Here is a tiny trained network, its code and every weight. The questions are about switching its units off for an input and a target symbol, where a switched-off unit gives its printed mean instead of its output.

import numpy as np


def w(rows, s, z=0):
    codes = np.array(rows[::2]) - 128.0
    scale = np.full(codes.shape[1], s)
    scale[-1] = z or s
    return codes * scale


def f(y):
    return y / 2 * (1 + np.tanh(0.7978845608 * (y + 0.044715 * y**3)))


def softmax(a):
    e = np.exp(a - a.max(-1, keepdims=True))
    return e / e.sum(-1, keepdims=True)


def log_softmax(a):
    a = a - a.max(-1, keepdims=True)
    return a - np.log(np.exp(a).sum(-1, keepdims=True))


def net(x, mask):
    ids = ['αβδεζπτφψω'.index(c) for c in x.split()]
    T = len(ids)
    res = E[ids] + P[:T]
    u = 0
    for l in range(2):
        r = res
        for j in range(2):
            rows = slice(4 * j, 4 * j + 4)
            q, k, v = (r @ M[l][rows].T for M in (Q, K, V))
            z = softmax(np.where(np.tri(T) > 0, q @ k.T / 4**0.5, -1e9)) @ v
            o = O[l][rows]
            res = res + np.where(mask[u + j], z, o[:, -1]) @ o[:, :-1]
        u += 2
        y = f(res @ A[l][:, :-1].T + A[l][:, -1])
        res = res + np.where(mask[u : u + 12], y, B[l][:, -1]) @ B[l][:, :-1]
        u += 12
    return log_softmax(res[-1] @ U[:, :-1].T + U[:, -1])


Q, K, V, O, A, B = {}, {}, {}, {}, {}, {}
E = w([
[130,167,148],'α',
[138,159,154],'β',
[141,80,44],'δ',
[92,242,116],'ε',
[135,63,103],'ζ',
[175,222,228],'π',
[149,184,161],'τ',
[160,38,153],'φ',
[2,121,94],'ψ',
[150,60,250],'ω',
],0.0065)
P = w([
[4,65,163],'0',
[203,179,89],'1',
[166,163,112],'2',
[179,164,107],'3',
[150,150,122],'4',
[135,152,125],'5',
[113,140,143],'6',
[93,133,152],'7',
[65,130,157],'8',
[66,132,140],'9',
[68,130,155],'10',
],0.004)
Q[0] = w([
[215,55,120],'0.h0',
[254,15,154],'0.h0',
[241,9,188],'0.h0',
[230,48,111],'0.h0',
[80,38,149],'0.h1',
[144,234,121],'0.h1',
[201,217,99],'0.h1',
[112,230,127],'0.h1',
],0.0066)
K[0] = w([
[109,206,63],'0.h0',
[114,227,50],'0.h0',
[113,241,1],'0.h0',
[120,246,58],'0.h0',
[189,22,66],'0.h1',
[87,213,194],'0.h1',
[69,246,180],'0.h1',
[108,201,195],'0.h1',
],0.0072)
V[0] = w([
[96,96,56],'0.h0',
[100,145,2],'0.h0',
[115,55,190],'0.h0',
[142,155,158],'0.h0',
[122,182,210],'0.h1',
[87,118,222],'0.h1',
[99,202,106],'0.h1',
[168,87,45],'0.h1',
],0.0047)
O[0] = w([
[25,166,159,99],'0.h0',
[30,189,45,96],'0.h0',
[101,44,203,129],'0.h0',
[203,148,145,148],'0.h0',
[174,202,193,236],'0.h1',
[82,179,252,193],'0.h1',
[105,213,73,244],'0.h1',
[111,40,19,3],'0.h1',
],0.0041,0.00064)
A[0] = w([
[140,158,181,174],'0.n0',
[121,206,175,253],'0.n1',
[100,43,98,143],'0.n2',
[85,41,67,152],'0.n3',
[82,142,109,25],'0.n4',
[133,171,169,172],'0.n5',
[52,186,102,201],'0.n6',
[97,68,58,117],'0.n7',
[66,163,117,223],'0.n8',
[40,197,159,137],'0.n9',
[102,40,118,151],'0.n10',
[91,1,166,200],'0.n11',
],0.0077,0.0056)
B[0] = w([
[141,131,206,170],'0.n0',
[107,149,228,255],'0.n1',
[120,35,48,132],'0.n2',
[71,46,33,139],'0.n3',
[152,161,66,104],'0.n4',
[140,144,205,171],'0.n5',
[63,177,171,201],'0.n6',
[76,100,21,124],'0.n7',
[65,149,179,210],'0.n8',
[110,200,178,168],'0.n9',
[128,21,64,135],'0.n10',
[118,2,133,165],'0.n11',
],0.0067,0.0061)
Q[1] = w([
[10,144,237],'1.h0',
[183,58,2],'1.h0',
[54,182,189],'1.h0',
[46,189,157],'1.h0',
[207,190,74],'1.h1',
[39,76,190],'1.h1',
[32,74,212],'1.h1',
[125,202,101],'1.h1',
],0.0052)
K[1] = w([
[132,2,99],'1.h0',
[61,243,158],'1.h0',
[162,34,102],'1.h0',
[162,59,104],'1.h0',
[216,188,153],'1.h1',
[28,73,111],'1.h1',
[21,38,152],'1.h1',
[130,232,146],'1.h1',
],0.0064)
V[1] = w([
[81,16,72],'1.h0',
[113,201,115],'1.h0',
[129,189,165],'1.h0',
[95,111,60],'1.h0',
[26,170,115],'1.h1',
[255,250,124],'1.h1',
[136,248,125],'1.h1',
[203,207,123],'1.h1',
],0.0059)
O[1] = w([
[196,233,142,184],'1.h0',
[33,103,122,93],'1.h0',
[87,67,103,113],'1.h0',
[102,222,163,124],'1.h0',
[71,236,19,186],'1.h1',
[17,63,219,2],'1.h1',
[2,137,155,91],'1.h1',
[38,83,194,50],'1.h1',
],0.0052,0.0087)
A[1] = w([
[204,74,219,248],'1.n0',
[20,121,42,134],'1.n1',
[93,164,72,241],'1.n2',
[124,162,213,21],'1.n3',
[115,178,204,54],'1.n4',
[184,100,30,166],'1.n5',
[74,150,158,254],'1.n6',
[110,248,252,63],'1.n7',
[215,240,124,95],'1.n8',
[204,169,71,49],'1.n9',
[96,200,174,68],'1.n10',
[141,155,225,71],'1.n11',
],0.0044,0.0049)
B[1] = w([
[219,116,232,188],'1.n0',
[39,156,119,143],'1.n1',
[138,195,64,186],'1.n2',
[81,3,71,144],'1.n3',
[60,25,109,160],'1.n4',
[151,97,60,167],'1.n5',
[94,203,187,194],'1.n6',
[52,46,77,249],'1.n7',
[77,48,93,254],'1.n8',
[46,19,64,167],'1.n9',
[57,73,103,168],'1.n10',
[92,48,169,161],'1.n11',
],0.0069,0.0085)
U = w([
[149,198,176,123],'α',
[163,200,186,152],'β',
[87,75,30,2],'δ',
[56,136,125,129],'ε',
[139,90,81,98],'ζ',
[97,33,173,75],'π',
[127,144,171,146],'τ',
[163,41,121,135],'φ',
[139,255,98,238],'ψ',
[228,174,193,165],'ω',
],0.0067,0.006)

Each question gives the input, a string of symbols that net reads in full, and the target symbol t.
The units are the heads (4 rows each of Q, K, V and O) and the neurons (one row each of A and B). Each row of codes is followed by its name. A weight is (code - 128) times the scale printed after its matrix; where a second scale follows, it is the last column's (O, A, B and U).
mask holds one flag per unit, layer by layer, with each layer's heads first. A switched-off unit (its flag False) gives its mean, the last column of its rows in O or B, instead of its output. The means were averaged over made-up inputs and are rounded, as every weight is.
A unit's drop is (log p(t) with every unit on - log p(t) with that unit switched off) / (log p(t) with every unit on - log p(t) with every unit switched off).
unit that matters most: the unit with the biggest drop
k most important neurons: the k neurons with the biggest drops, biggest first
k most important neurons of layer l: the k neurons of layer l with the biggest drops, biggest first
which heads matter: for each layer, one digit per head in row order, 1 if its drop is at least 0.15 and else 0, layers parted by /
drop when u is switched off: that unit's drop, to one decimal
input π ω τ ε π α α, target π: which heads matter	01 / 01
input ε π ε δ, target ε: most important neuron of layer 1	[1.n1]
input ε ε ψ π, target ε: 2 most important neurons	[0.n11, 1.n7]
input ζ ω δ π, target φ: 3 most important neurons	[1.n8, 1.n7, 0.n11]
input δ π ψ ε φ δ, target δ: which heads matter	01 / 10
input ε ψ φ ε ω ω ω, target ω: which heads matter	00 / 00
input ζ ω ω β, target ω: 3 most important neurons of layer 0	[0.n6, 0.n8, 0.n9]
input ψ ψ ψ ψ φ, target ψ: which heads matter	10 / 01
input φ ψ δ ζ ψ π ε ε ψ δ, target δ: 2 most important neurons of layer 0	[0.n3, 0.n1]
input ω τ β β ω φ τ, target ω: 2 most important neurons	[1.n0, 0.n11]
input ω ε β φ, target ω: which heads matter	10 / 01
input ω π ε π ε φ, target ω: which heads matter	11 / 01
input β ε π, target π: which heads matter	00 / 01
input ε ε π β, target ε: which heads matter	01 / 01
input ψ ε δ π ε π ψ τ τ ω, target ψ: most important neuron of layer 0	[0.n3]
input ω β ψ, target ω: which heads matter	10 / 01
input ε δ τ, target ε: 2 most important neurons	[1.n7, 0.n11]
input ω φ ε ψ ε ε ω, target ω: 3 most important neurons	[0.n11, 1.n0, 1.n7]
input ε ε ε β, target ε: drop when 0.n11 is switched off	0.2
input ψ ψ ζ, target ψ: unit that matters most	1.n7
input φ α ε τ ψ φ β φ φ, target φ: drop when 0.n10 is switched off	0.3
input ε ε α, target ε: drop when 1.h1 is switched off	1.5
